Here is a tiny trained network, its code and every weight. The questions are about switching its units off for an input and a target symbol, where a switched-off unit gives its printed mean instead of its output.

import numpy as np


def w(rows, s, z=0):
    codes = np.array(rows[::2]) - 128.0
    scale = np.full(codes.shape[1], s)
    scale[-1] = z or s
    return codes * scale


def norm(h):
    return h / np.sqrt((h * h).mean(-1, keepdims=True) + 1e-5)


def f(y):
    return np.maximum(y, 0)


def softmax(a):
    e = np.exp(a - a.max(-1, keepdims=True))
    return e / e.sum(-1, keepdims=True)


def log_softmax(a):
    a = a - a.max(-1, keepdims=True)
    return a - np.log(np.exp(a).sum(-1, keepdims=True))


def net(x, mask):
    ids = ['ΓΨαβδεζμπφ'.index(c) for c in x.split()]
    T = len(ids)
    res = E[ids] + P[:T]
    r = norm(res)
    for j in range(2):
        rows = slice(2 * j, 2 * j + 2)
        q, k, v = (r @ M[0][rows].T for M in (Q, K, V))
        z = softmax(np.where(np.tri(T) > 0, q @ k.T / 2**0.5, -1e9)) @ v
        o = O[0][rows]
        res = res + np.where(mask[j], z, o[:, -1]) @ o[:, :-1]
    y = f(norm(res) @ A[0][:, :-1].T + A[0][:, -1])
    res = res + np.where(mask[2:18], y, B[0][:, -1]) @ B[0][:, :-1]
    return log_softmax(norm(res)[-1] @ U[:, :-1].T + U[:, -1])


Q, K, V, O, A, B = {}, {}, {}, {}, {}, {}
E = w([
[113,174,136,97],'Γ',
[171,99,108,207],'Ψ',
[111,145,148,149],'α',
[98,166,143,103],'β',
[108,150,138,134],'δ',
[99,133,152,153],'ε',
[111,148,159,154],'ζ',
[173,159,145,119],'μ',
[87,62,92,5],'π',
[133,99,60,111],'φ',
],0.021)
P = w([
[24,217,121,1],'0',
[47,181,144,32],'1',
[67,170,147,45],'2',
[75,150,158,65],'3',
[86,152,155,83],'4',
[87,148,157,100],'5',
[96,140,166,112],'6',
[102,138,179,126],'7',
[115,132,171,131],'8',
[117,119,179,146],'9',
[125,113,187,160],'10',
[138,111,191,180],'11',
[141,100,179,191],'12',
[171,112,154,164],'13',
],0.0087)
Q[0] = w([
[141,117,116,154],'head 1',
[131,149,167,130],'head 1',
[148,107,104,130],'head 2',
[124,43,5,109],'head 2',
],0.024)
K[0] = w([
[105,232,86,131],'head 1',
[150,55,75,204],'head 1',
[63,123,100,10],'head 2',
[25,194,170,1],'head 2',
],0.009)
V[0] = w([
[110,82,234,95],'head 1',
[126,233,159,247],'head 1',
[26,129,14,163],'head 2',
[192,208,112,74],'head 2',
],0.012)
O[0] = w([
[56,233,84,43,169],'head 1',
[164,118,254,181,184],'head 1',
[179,162,71,254,6],'head 2',
[137,11,193,184,253],'head 2',
],0.0092,0.0039)
A[0] = w([
[89,112,139,127,59],'neuron 1',
[250,156,134,111,133],'neuron 2',
[55,165,142,97,176],'neuron 3',
[195,38,132,116,86],'neuron 4',
[136,147,227,166,205],'neuron 5',
[187,151,134,160,167],'neuron 6',
[162,48,54,95,253],'neuron 7',
[58,139,175,144,127],'neuron 8',
[120,102,156,178,130],'neuron 9',
[134,118,94,85,2],'neuron 10',
[142,73,80,138,90],'neuron 11',
[116,140,96,71,41],'neuron 12',
[159,42,157,242,82],'neuron 13',
[248,189,239,129,159],'neuron 14',
[187,190,157,116,120],'neuron 15',
[68,130,78,156,147],'neuron 16',
],0.011,0.0035)
B[0] = w([
[167,85,128,85,144],'neuron 1',
[132,35,131,133,165],'neuron 2',
[212,159,79,77,216],'neuron 3',
[103,160,116,158,163],'neuron 4',
[116,78,134,160,254],'neuron 5',
[129,56,116,156,170],'neuron 6',
[109,87,43,253,185],'neuron 7',
[162,99,122,166,199],'neuron 8',
[107,96,126,154,158],'neuron 9',
[114,161,161,118,134],'neuron 10',
[172,110,102,186,147],'neuron 11',
[133,140,98,59,144],'neuron 12',
[81,106,166,146,181],'neuron 13',
[7,107,113,123,253],'neuron 14',
[70,122,116,166,172],'neuron 15',
[163,38,166,90,156],'neuron 16',
],0.0074,0.0083)
U = w([
[160,124,144,108,98],'Γ',
[217,133,176,142,199],'Ψ',
[121,48,252,18,143],'α',
[106,78,7,162,149],'β',
[133,127,144,107,2],'δ',
[87,137,138,132,58],'ε',
[32,208,147,97,57],'ζ',
[28,105,60,62,195],'μ',
[102,254,138,116,242],'π',
[107,147,118,86,110],'φ',
],0.0086,0.0035)

Each question gives the input, a string of symbols that net reads in full, and the target symbol t.
The units are the heads (2 rows each of Q, K, V and O) and the neurons (one row each of A and B). Each row of codes is followed by its name. A weight is (code - 128) times the scale printed after its matrix; where a second scale follows, it is the last column's (O, A, B and U).
mask holds one flag per unit, heads first, then neurons. A switched-off unit (its flag False) gives its mean, the last column of its rows in O or B, instead of its output. The means were averaged over made-up inputs and are rounded, as every weight is.
A unit's drop is (log p(t) with every unit on - log p(t) with that unit switched off) / (log p(t) with every unit on - log p(t) with every unit switched off).
The circuit of an input: a set's keep is (log p(t) with only the set's units on - log p(t) with every unit switched off) / (log p(t) with every unit on - log p(t) with every unit switched off). Starting from the 12 units with the biggest drops (on a tie, the unit counted first), units are removed one at a time, each time the one whose removal leaves the highest keep (on an exact tie, the one counted first), for as long as the keep stays at least 0.8.
circuit, biggest first: the units of the circuit, biggest drop first
k most important neurons: the k neurons with the biggest drops, biggest first
drop when u is switched off: that unit's drop, to one decimal
input φ ζ ζ, target β: circuit, biggest first : head 2
input ζ μ δ, target α: circuit, biggest first : head 2; neuron 14
input β μ μ μ μ Γ μ φ ε Γ, target β: circuit, biggest first : head 1; head 2
input μ π μ ε β β ε δ, target π: circuit, biggest first : head 2; neuron 14
input ε μ β, target α: circuit, biggest first : head 2; neuron 14
input μ ε ε μ δ φ μ μ ζ μ α, target α: circuit, biggest first : head 2; neuron 14
input Ψ β Ψ φ Γ π, target β: circuit, biggest first : neuron 7; head 2
input β β μ φ α, target β: circuit, biggest first : head 1; head 2
input ε μ π ε ε μ Γ μ μ φ ε μ φ α, target β: circuit, biggest first : head 2; head 1
input β φ Γ Γ μ β ε δ ε, target π: circuit, biggest first : head 2; neuron 14; neuron 3
input μ β ε, target α: 2 most important neurons : neuron 14; neuron 3
input φ μ μ β φ β μ μ Γ φ β δ, target β: drop when head 1 is switched off : 0.4
input φ μ β, target β: drop when neuron 14 is switched off : 0.1
input β μ φ μ φ μ Γ Γ ε μ Γ μ ε, target α: drop when head 2 is switched off : 0.7
input ζ δ ζ μ β Γ μ ζ π δ ε Γ, target π: circuit, biggest first : head 2
